The rows lie along a hidden order. The number after each row says roughly how far along it the row is, from 0 to 20. A new part has a new order.
In the rows, 128 means zero.
[122 128  64 145 158 128  83 188 152 125 120 123 138 129  59 163 113 118
  42 149 102 116 131 127 109 116  98 133  99 108 126 150 135 102 167 125
 161  92 124 114 177 116 132 159] : 0
[121 137  57 111 110 124  78 195 167 124 152 123 128 132 129  64 110 104
 105 136 159 123 125 126  94 143 103 136 130  75 130 152 148 132 145 113
 106 124 123 116  30 134 138 156] : 20
[210 123  40 168 142 113 105 127 150 152 200 125 133 132  25 116 117 115
 176 127 105 118 125 119 100 134  98 138 114  93 127 150 129 141 127 109
  56  57 122 108  65 126 158 164] : 0
[185 138 135 127 135 110  94 133 147 122 128 126 133 129 129  96 124 114
 171 122 190 124 125 121 110 151 119 114 125  74 126 139 131 146 177 133
 151 119 127 118 176 133 115 143] : 0
[ 94 116  83 131 142 115 125 199 151 127 108 124 136 138 192 213 121 104
  67 147 107 118 124 128 120 136 118  71 102 172 129 143 207 180 178 113
  93 115 131 111 111 134 165 150] : 0
[197 129 109 165 116 107  95 200 175 138 214 113 130 130 144 177  98 111
  21 142 159 116 117 116 109 153  90 137 100 130 130 172 124 158 190 141
 138  74 119 107 138 142 164 169] : 0
[175 120  29 130 137 116  70 115 174 132 123 127 128 135  89 218 125 127
 133 136 156 122 131 123 124 138 110 151 128 135 125 140 118 122 123 106
 104 100 122 114 119 132 139 155] : 0
[178 142 112 115 132 129 122 135 145 154  83 127 131 131 139  72 124 125
 112 137 142 125 129 118 139 131 107 138 108  96 120 141 137 115 134 129
  65 113 126 115 153 116  80 151] : 0

Next part:
[131 129 144 133 134 143 142 125 139 134 132 137 123 146 139 123 129 134
 132 141 132 127 136 164 134] : 12
[135 139 144 131 130 131 138 154 131 136 126 136 148  99 142 121 140 134
 132 129 141 137 138 100 135] : 11
[136 141 135 135 225 153 149 126 144 135 134 139 131 233 141 139 131 205
 126 136 138 127 139 229 135] : 20
[130 131 137 147 123 151 226 134 143 133 132 146 140 136 134 118 132 135
 141 139 140 126 161 155 137] : 5
[133 139 131 130 126 155 178 154 136 138 135 129 145 127 133 105 127 145
 130 139 129 114 156 134 139] : 7
[135 146 140 125 255 153 151 138 132 134 134 123 145 169 158 115 131 156
 124 136 128 119 152 130 134] : 15
[139 137 157 128 142 108 107 200 128 144 130 137 155 104 147 143 137 112
 133 130 138 153 112 104 137] : 11
[135 149 134 126 166 141 152 150 136 141 133 128 143 130 136 117 132 144
 127 135 130 123 145 124 136] : 11
[131 137 144 134 137 143 148 107 142 144 132 132 125 140 138 124 130 139
 132 149 134 124 146 255 135] : 3
[131 138 145 129 127 137 155 142 133 139 127 128 141 116 136 119 137 129
 134 143 133 127 155 126 134] : 0
[129 137 120 143 128 177 185  99 148 131 138 135 122 157 126  95 125 165
 130 143 135 102 173 170 136] : 7
[133 142 135 132 129 137 159 156 137 137 130 133 150 125 133 118 132 134
 132 135 133 131 152 115 137] : 8
[130 147 125 136 136 150 179 127 143 139 131 114 120 133 126 110 130 143
 136 141 129 121 175 164 133] : 0
[136 141 135 128 218 163 157 134 137 133 137 128 133 161 155 111 127 175
 125 136 127 114 154 133 136] : 17
[132 134 144 129 135 141 148 163 135 133 128 137 141 123 141 126 135 129
 132 132 135 137 136 113 134] : 15

Next part:
[132  56 142 155 103 184 154 146 124 129 139 198 155  86 140  96  40 161
 103 126] : 9
[131  85 147 136 117 160 158 125 130 126 157 166 124 116 122 122  99 145
 151 125] : 6
[131 175  85 119 112 148 101 137 147 134 192 101 134 104  90 134 111 124
 135 134] : 20
[126 202 125 127 137 133 104 178 164 139 113 135 118 157  77 134 169 126
 122 126] : 9
[147 218 156 106 129 140 140 169 137 150  91 163  77 185 102 147 203 157
 148 120] : 6
[141  82 165 123 154 161 155 107 113 111 103 116 145 143 140 159 109  82
 170  97] : 9
[132 182 150 137 136 130 138 168 140 148  77 165 113 183 118 131 167 143
 110 127] : 5
[132  38 136 150 147 167 148 125 123 105 104 133 175 110 140 122  62 111
 113 123] : 10
[137 157 172 118 147 153 162 167 119 142  84 171 103 194 133 139 168 127
 164 111] : 1
[113 199 128 139 165 157 104 173 171 135 125 106 151 147  83 134 137  95
 111 122] : 10
[124  87 159 156 130 175 178 140 110 129  92 213 144 108 163 106  68 146
 115 124] : 12
[141 101 164 129 140 169 162 129 120 115 102 157 155 145 143 134  80 111
 171 101] : 9
[132 189 172 117 161 149 128 167 123 146  71 153 119 191 123 142 175 119
 149 109] : 2
[149 255 118  95  92 131 104 146 141 130 191 113  97 127  85 144 160 143
 164 127] : 18
[141  70 149 136 131 173 157 126 122 122 124 157 152 104 145 129  80 126
 148 118] : 7
[154  92 169 119 120 194 172 145 105 127 116 193 123 125 142 134  73 144
 168 104] : 10
[135 156 100 125 112 164  97 131 163 132 197 100 149  75  84 124  90 138
 124 142] : 20
[113 106 145 166 139 153 153 162 130 142  67 213 143 128 151 100 103 167
  56 144] : 0
[127  98 177 134 164 142 190 136  96 137  45 184 123 191 164 131 143 120
 144 102] : 16
[126  73 143 136 138 143 150 105 120 113 126 134 147 118 117 126  83 108
 135 120] : 7
[120 132 109 141 139 157 118 142 160 117 150 107 167 119  83 129 114 109
 115 120] : 0
